Below are the code and all the weights of a small trained network. Each question names an input and a target symbol and asks about switching units off, where a switched-off unit gives its printed mean instead of its output.

import numpy as np


def w(rows, s, z=0):
    codes = np.array(rows[::2]) - 128.0
    scale = np.full(codes.shape[1], s)
    scale[-1] = z or s
    return codes * scale


def f(y):
    return np.maximum(y, 0)


def softmax(a):
    e = np.exp(a - a.max(-1, keepdims=True))
    return e / e.sum(-1, keepdims=True)


def log_softmax(a):
    a = a - a.max(-1, keepdims=True)
    return a - np.log(np.exp(a).sum(-1, keepdims=True))


def net(x, mask):
    ids = ['θξπστφψω'.index(c) for c in x.split()]
    T = len(ids)
    res = E[ids] + P[:T]
    r = res
    for j in range(2):
        rows = slice(2 * j, 2 * j + 2)
        q, k, v = (r @ M[0][rows].T for M in (Q, K, V))
        z = softmax(np.where(np.tri(T) > 0, q @ k.T / 2**0.5, -1e9)) @ v
        o = O[0][rows]
        res = res + np.where(mask[j], z, o[:, -1]) @ o[:, :-1]
    y = f(res @ A[0][:, :-1].T + A[0][:, -1])
    res = res + np.where(mask[2:6], y, B[0][:, -1]) @ B[0][:, :-1]
    return log_softmax(res[-1] @ U[:, :-1].T + U[:, -1])


Q, K, V, O, A, B = {}, {}, {}, {}, {}, {}
E = w([
[150,86,133],'θ',
[160,107,166],'ξ',
[165,168,252],'π',
[146,73,148],'σ',
[143,54,132],'τ',
[181,61,70],'φ',
[167,127,170],'ψ',
[151,88,144],'ω',
],0.015)
P = w([
[198,38,192],'0',
[180,202,87],'1',
[227,167,120],'2',
[127,44,133],'3',
[149,179,71],'4',
[200,147,132],'5',
[72,92,140],'6',
[124,165,61],'7',
[198,124,164],'8',
[46,110,214],'9',
[105,157,48],'10',
[247,88,201],'11',
[61,187,213],'12',
],0.012)
Q[0] = w([
[12,180,83],'h0',
[42,195,98],'h0',
[35,127,142],'h1',
[138,162,140],'h1',
],0.011)
K[0] = w([
[251,127,66],'h0',
[240,196,131],'h0',
[83,159,219],'h1',
[147,194,68],'h1',
],0.011)
V[0] = w([
[130,53,49],'h0',
[254,194,107],'h0',
[191,26,35],'h1',
[79,48,195],'h1',
],0.0069)
O[0] = w([
[241,39,93,100],'h0',
[82,48,219,148],'h0',
[2,67,96,254],'h1',
[79,80,213,140],'h1',
],0.0093,0.0043)
A[0] = w([
[167,254,169,26],'n0',
[40,59,41,144],'n1',
[70,196,74,255],'n2',
[195,157,128,222],'n3',
],0.0087,0.0039)
B[0] = w([
[188,158,91,203],'n0',
[89,235,254,254],'n1',
[23,148,109,169],'n2',
[135,62,13,184],'n3',
],0.0071,0.0058)
U = w([
[134,17,219,19],'θ',
[125,105,56,92],'ξ',
[12,224,133,211],'π',
[85,124,155,253],'σ',
[143,119,26,53],'τ',
[109,128,31,74],'φ',
[150,189,162,40],'ψ',
[136,95,64,38],'ω',
],0.011,0.0048)

Each question gives the input, a string of symbols that net reads in full, and the target symbol t.
The units are the heads (2 rows each of Q, K, V and O) and the neurons (one row each of A and B). Each row of codes is followed by its name. A weight is (code - 128) times the scale printed after its matrix; where a second scale follows, it is the last column's (O, A, B and U).
mask holds one flag per unit, heads first, then neurons. A switched-off unit (its flag False) gives its mean, the last column of its rows in O or B, instead of its output. The means were averaged over made-up inputs and are rounded, as every weight is.
A unit's drop is (log p(t) with every unit on - log p(t) with that unit switched off) / (log p(t) with every unit on - log p(t) with every unit switched off).
The circuit of an input: a set's keep is (log p(t) with only the set's units on - log p(t) with every unit switched off) / (log p(t) with every unit on - log p(t) with every unit switched off). Starting from all 6 units, units are removed one at a time, each time the one whose removal leaves the highest keep (on an exact tie, the one counted first), for as long as the keep stays at least 0.8.
circuit, biggest first: the units of the circuit, biggest drop first
k most important neurons: the k neurons with the biggest drops, biggest first
drop of u: that unit's drop, to one decimal
input π ω φ ψ τ, target π: circuit, biggest first : n1, h1
input φ π φ σ ω ψ π σ φ, target π: circuit, biggest first : h1, h0, n1
input ω φ ω ω π σ φ π ξ τ ω φ, target τ: circuit, biggest first : h0
input π ψ ω θ π ξ ξ ψ φ φ ω ω τ, target θ: 3 most important neurons : n1, n2, n0
input π σ τ φ θ ψ, target θ: circuit, biggest first : h0, n0
input θ π π π ω θ τ ψ ξ, target τ: circuit, biggest first : h0, n3
input φ π ω ψ ω φ ω π π ψ τ φ θ, target θ: circuit, biggest first : h0, h1, n1
input φ π π φ π θ, target θ: 2 most important neurons : n2, n0
input ω θ φ π ψ ψ, target π: circuit, biggest first : h0, h1
input ξ ψ τ τ θ θ, target τ: 2 most important neurons : n3, n1
input φ θ σ π φ σ, target π: circuit, biggest first : h1, h0, n1
input π π ω, target π: drop of h0 : 3.0
input φ ω ξ φ θ φ π ω ξ φ ω φ τ, target θ: drop of h1 : 0.3
input φ θ σ, target θ: drop of h0 : 0.9
input ω π π ψ τ ξ ψ ψ π π θ σ, target π: drop of h0 : 1.4
input φ π ξ, target θ: circuit, biggest first : h0
input ψ φ φ ψ ψ σ τ ψ ψ, target τ: circuit, biggest first : h0, n3
